Here is a tiny trained network, its code and every weight. The questions are about switching its units off for an input and a class, where a switched-off unit gives its printed mean instead of its output.

import numpy as np


def w(rows, s, z=0):
    codes = np.array(rows[::2]) - 128.0
    scale = np.full(codes.shape[1], s)
    scale[-1] = z or s
    return codes * scale


def norm(h):
    return h / np.sqrt((h * h).mean(-1, keepdims=True) + 1e-5)


def f(y):
    return np.maximum(y, 0)


def log_softmax(a):
    a = a - a.max(-1, keepdims=True)
    return a - np.log(np.exp(a).sum(-1, keepdims=True))


def net(x, mask):
    res = np.array(x, float).reshape(1, 4) / 4 @ E
    u = 0
    for l in range(3):
        y = f(norm(res) @ A[l][:, :-1].T + A[l][:, -1])
        res = res + np.where(mask[u : u + 7], y, B[l][:, -1]) @ B[l][:, :-1]
        u += 7
    return log_softmax(norm(res)[-1] @ U[:, :-1].T + U[:, -1])


A, B = {}, {}
E = w([
[17,136,146,167,87,184,100,146,135],'x0',
[191,202,1,195,98,132,173,92,152],'x1',
[80,130,21,154,100,115,71,173,130],'x2',
[108,84,114,157,106,68,159,145,184],'x3',
],0.0084)
A[0] = w([
[94,96,89,191,71,201,94,145,162,11],'0.n1',
[131,66,205,96,138,78,151,125,221,116],'0.n2',
[116,103,168,148,99,127,189,112,186,60],'0.n3',
[47,160,102,189,102,167,72,146,125,27],'0.n4',
[208,165,181,55,123,149,160,109,147,248],'0.n5',
[120,106,254,68,195,224,117,107,87,199],'0.n6',
[79,94,192,129,198,199,107,174,82,98],'0.n7',
],0.006,0.0014)
B[0] = w([
[143,156,91,102,91,199,112,116,191,197],'0.n1',
[124,70,208,90,185,227,149,93,149,197],'0.n2',
[253,84,176,142,142,139,175,146,125,162],'0.n3',
[40,173,120,113,178,159,159,99,165,210],'0.n4',
[73,128,66,167,107,150,74,226,96,213],'0.n5',
[217,153,220,145,154,157,90,165,15,255],'0.n6',
[185,149,120,157,102,138,94,70,94,212],'0.n7',
],0.0071,0.0062)
A[1] = w([
[139,190,254,139,102,167,66,97,3,142],'1.n1',
[117,67,185,106,151,115,100,78,100,178],'1.n2',
[70,166,115,130,86,172,117,126,149,139],'1.n3',
[174,51,179,80,151,33,108,109,146,150],'1.n4',
[28,81,146,137,120,130,91,129,152,8],'1.n5',
[140,92,169,61,204,142,193,127,128,162],'1.n6',
[166,67,140,120,197,54,123,141,87,190],'1.n7',
],0.0064,0.0014)
B[1] = w([
[112,2,196,33,100,206,136,222,83,254],'1.n1',
[149,158,57,203,76,184,130,146,97,175],'1.n2',
[102,73,45,107,91,159,104,141,159,179],'1.n3',
[93,152,163,70,58,188,156,182,130,165],'1.n4',
[171,130,105,133,162,95,161,81,159,158],'1.n5',
[85,98,190,168,50,163,107,189,95,170],'1.n6',
[141,114,169,170,57,156,140,144,115,175],'1.n7',
],0.0076,0.0087)
A[2] = w([
[156,139,71,89,65,32,143,134,226,201],'2.n1',
[70,184,98,128,127,117,152,125,141,76],'2.n2',
[92,136,230,56,245,188,56,175,3,180],'2.n3',
[12,178,97,115,103,166,100,94,110,78],'2.n4',
[102,71,111,175,89,82,59,69,144,47],'2.n5',
[151,61,229,135,104,161,199,67,171,197],'2.n6',
[254,232,65,251,109,153,125,106,123,254],'2.n7',
],0.0058,0.002)
B[2] = w([
[148,170,186,95,121,173,123,143,78,175],'2.n1',
[99,117,167,105,210,149,125,171,157,149],'2.n2',
[221,132,151,175,81,161,200,200,126,254],'2.n3',
[135,149,161,175,147,132,166,127,195,172],'2.n4',
[92,162,124,149,117,150,146,93,129,138],'2.n5',
[143,120,152,92,114,177,40,178,2,191],'2.n6',
[102,86,183,97,173,27,108,90,115,212],'2.n7',
],0.008,0.0089)
U = w([
[171,139,119,103,175,11,122,91,85,38],'0',
[167,82,160,112,93,192,118,205,78,253],'1',
[80,159,56,125,146,151,112,120,205,61],'2',
],0.012,0.0011)

Each question gives the input, the list of numbers given to net, and the class t.
The units are the neurons (one row each of A and B). Each row of codes is followed by its name. A weight is (code - 128) times the scale printed after its matrix; where a second scale follows, it is the last column's (A, B and U).
mask holds one flag per neuron, layer by layer. A switched-off neuron (its flag False) gives its mean, the last column of its row in B, instead of its output. The means were averaged over made-up inputs and are rounded, as every weight is.
A unit's drop is (log p(t) with every unit on - log p(t) with that unit switched off) / (log p(t) with every unit on - log p(t) with every unit switched off).
The circuit of an input: a set's keep is (log p(t) with only the set's units on - log p(t) with every unit switched off) / (log p(t) with every unit on - log p(t) with every unit switched off). Starting from the 12 units with the biggest drops (on a tie, the unit counted first), units are removed one at a time, each time the one whose removal leaves the highest keep (on an exact tie, the one counted first), for as long as the keep stays at least 0.8.
units of the circuit, in order: the units of the circuit, biggest drop first
most important unit: the unit with the biggest drop
k most important neurons: the k neurons with the biggest drops, biggest first
drop when u is switched off: that unit's drop, to one decimal
input [-4,8,8,1], class 0: most important unit -> 2.n7
input [2,3,-1,2], class 2: units of the circuit, in order -> [0.n6, 1.n1, 2.n3, 2.n6]
input [4,4,-1,7], class 2: units of the circuit, in order -> [0.n6, 1.n1, 2.n3]
input [-4,6,-5,6], class 0: units of the circuit, in order -> [1.n1, 2.n7]
input [-1,8,4,3], class 0: units of the circuit, in order -> [2.n7, 1.n1]
input [-6,4,-1,-7], class 0: 2 most important neurons -> [0.n6, 1.n1]
input [5,7,-7,0], class 0: 4 most important neurons -> [1.n1, 0.n6, 2.n7, 0.n2]
input [-6,5,-2,-8], class 0: 3 most important neurons -> [0.n6, 1.n1, 2.n7]
input [8,5,-4,-2], class 2: 2 most important neurons -> [0.n6, 1.n1]
input [8,-4,7,-2], class 2: 2 most important neurons -> [0.n6, 0.n4]
input [3,7,-4,2], class 0: 2 most important neurons -> [1.n1, 2.n7]
input [3,2,1,4], class 2: drop when 1.n1 is switched off -> 0.1
input [-1,6,2,3], class 0: drop when 2.n7 is switched off -> 0.3
input [-8,5,7,4], class 0: drop when 2.n7 is switched off -> 0.0
input [-2,-2,8,-1], class 2: drop when 1.n1 is switched off -> 0.1
input [-5,3,6,7], class 0: most important neuron -> [1.n1]
